Below are the code and all the weights of a small trained network. Each question names an input and a class and asks about switching units off, where a switched-off unit gives its printed mean instead of its output.

import numpy as np


def w(rows, s, z=0):
    codes = np.array(rows[::2]) - 128.0
    scale = np.full(codes.shape[1], s)
    scale[-1] = z or s
    return codes * scale


def f(y):
    return y / 2 * (1 + np.tanh(0.7978845608 * (y + 0.044715 * y**3)))


def log_softmax(a):
    a = a - a.max(-1, keepdims=True)
    return a - np.log(np.exp(a).sum(-1, keepdims=True))


def net(x, mask):
    res = np.array(x, float).reshape(1, 8) / 4 @ E
    y = f(res @ A[0][:, :-1].T + A[0][:, -1])
    res = res + np.where(mask, y, B[0][:, -1]) @ B[0][:, :-1]
    return log_softmax(res[-1] @ U[:, :-1].T + U[:, -1])


A, B = {}, {}
E = w([
[118,130,108,132,118,133,127],'x0',
[122,124,112,126,108,109,166],'x1',
[50,47,53,18,246,77,126],'x2',
[113,129,164,133,124,87,97],'x3',
[228,126,27,212,198,3,85],'x4',
[129,101,137,126,111,129,114],'x5',
[132,131,121,132,139,140,140],'x6',
[126,125,106,135,131,140,144],'x7',
],0.012)
A[0] = w([
[77,55,86,37,219,110,134,155],'n0',
[75,150,98,125,129,99,162,96],'n1',
[176,188,121,185,71,99,108,63],'n2',
[71,159,175,44,46,181,187,176],'n3',
[168,114,155,215,126,147,134,119],'n4',
[252,113,49,193,157,39,103,159],'n5',
[121,216,182,154,45,180,163,245],'n6',
[48,145,174,66,73,189,145,242],'n7',
[157,176,164,234,65,162,113,255],'n8',
[168,69,77,189,201,74,91,57],'n9',
],0.015,0.0082)
B[0] = w([
[22,238,77,71,170,73,219,236],'n0',
[166,131,149,124,78,137,107,141],'n1',
[141,156,73,161,61,83,181,187],'n2',
[23,145,195,150,150,197,141,243],'n3',
[175,116,69,167,36,74,147,175],'n4',
[221,123,7,117,57,53,85,255],'n5',
[139,30,186,203,77,225,20,242],'n6',
[62,214,218,146,99,211,229,246],'n7',
[184,50,188,212,46,189,52,241],'n8',
[136,136,51,76,172,43,150,209],'n9',
],0.014,0.03)
U = w([
[95,83,243,189,12,229,62,166],'0',
[39,226,216,47,186,202,220,247],'1',
[249,63,62,224,29,47,55,157],'2',
[164,138,23,28,204,16,120,2],'3',
],0.012,0.0087)

Each question gives the input, the list of numbers given to net, and the class t.
The units are the neurons (one row each of A and B). Each row of codes is followed by its name. A weight is (code - 128) times the scale printed after its matrix; where a second scale follows, it is the last column's (A, B and U).
mask holds one flag per neuron, in row order. A switched-off neuron (its flag False) gives its mean, the last column of its row in B, instead of its output. The means were averaged over made-up inputs and are rounded, as every weight is.
A unit's drop is (log p(t) with every unit on - log p(t) with that unit switched off) / (log p(t) with every unit on - log p(t) with every unit switched off).
most important unit: the unit with the biggest drop
top k neurons: the k neurons with the biggest drops, biggest first
drop when u is switched off: that unit's drop, to one decimal
input [1,5,8,7,0,0,4,-2], class 1: top 3 neurons -> (n5; n0; n4)
input [-3,5,-7,-7,1,-8,7,-3], class 2: most important unit -> n7
input [8,8,1,8,-6,8,3,5], class 1: top 2 neurons -> (n8; n7)
input [-5,-6,5,-8,1,-7,7,5], class 3: top 2 neurons -> (n7; n3)
input [8,8,-1,-8,1,7,-5,-3], class 2: top 2 neurons -> (n7; n3)
input [5,8,8,-4,0,1,1,-4], class 1: top 2 neurons -> (n5; n0)
input [-8,-6,7,-2,1,5,-7,4], class 3: top 2 neurons -> (n7; n3)
input [-7,-4,3,-4,1,-7,-6,-5], class 3: top 2 neurons -> (n7; n3)
input [1,5,-4,5,1,-6,-1,-8], class 2: drop when n3 is switched off -> 0.7
input [-2,1,4,-5,0,8,-4,-1], class 1: drop when n5 is switched off -> 0.8
input [-3,2,-8,0,1,-3,-4,-8], class 2: drop when n3 is switched off -> 0.8
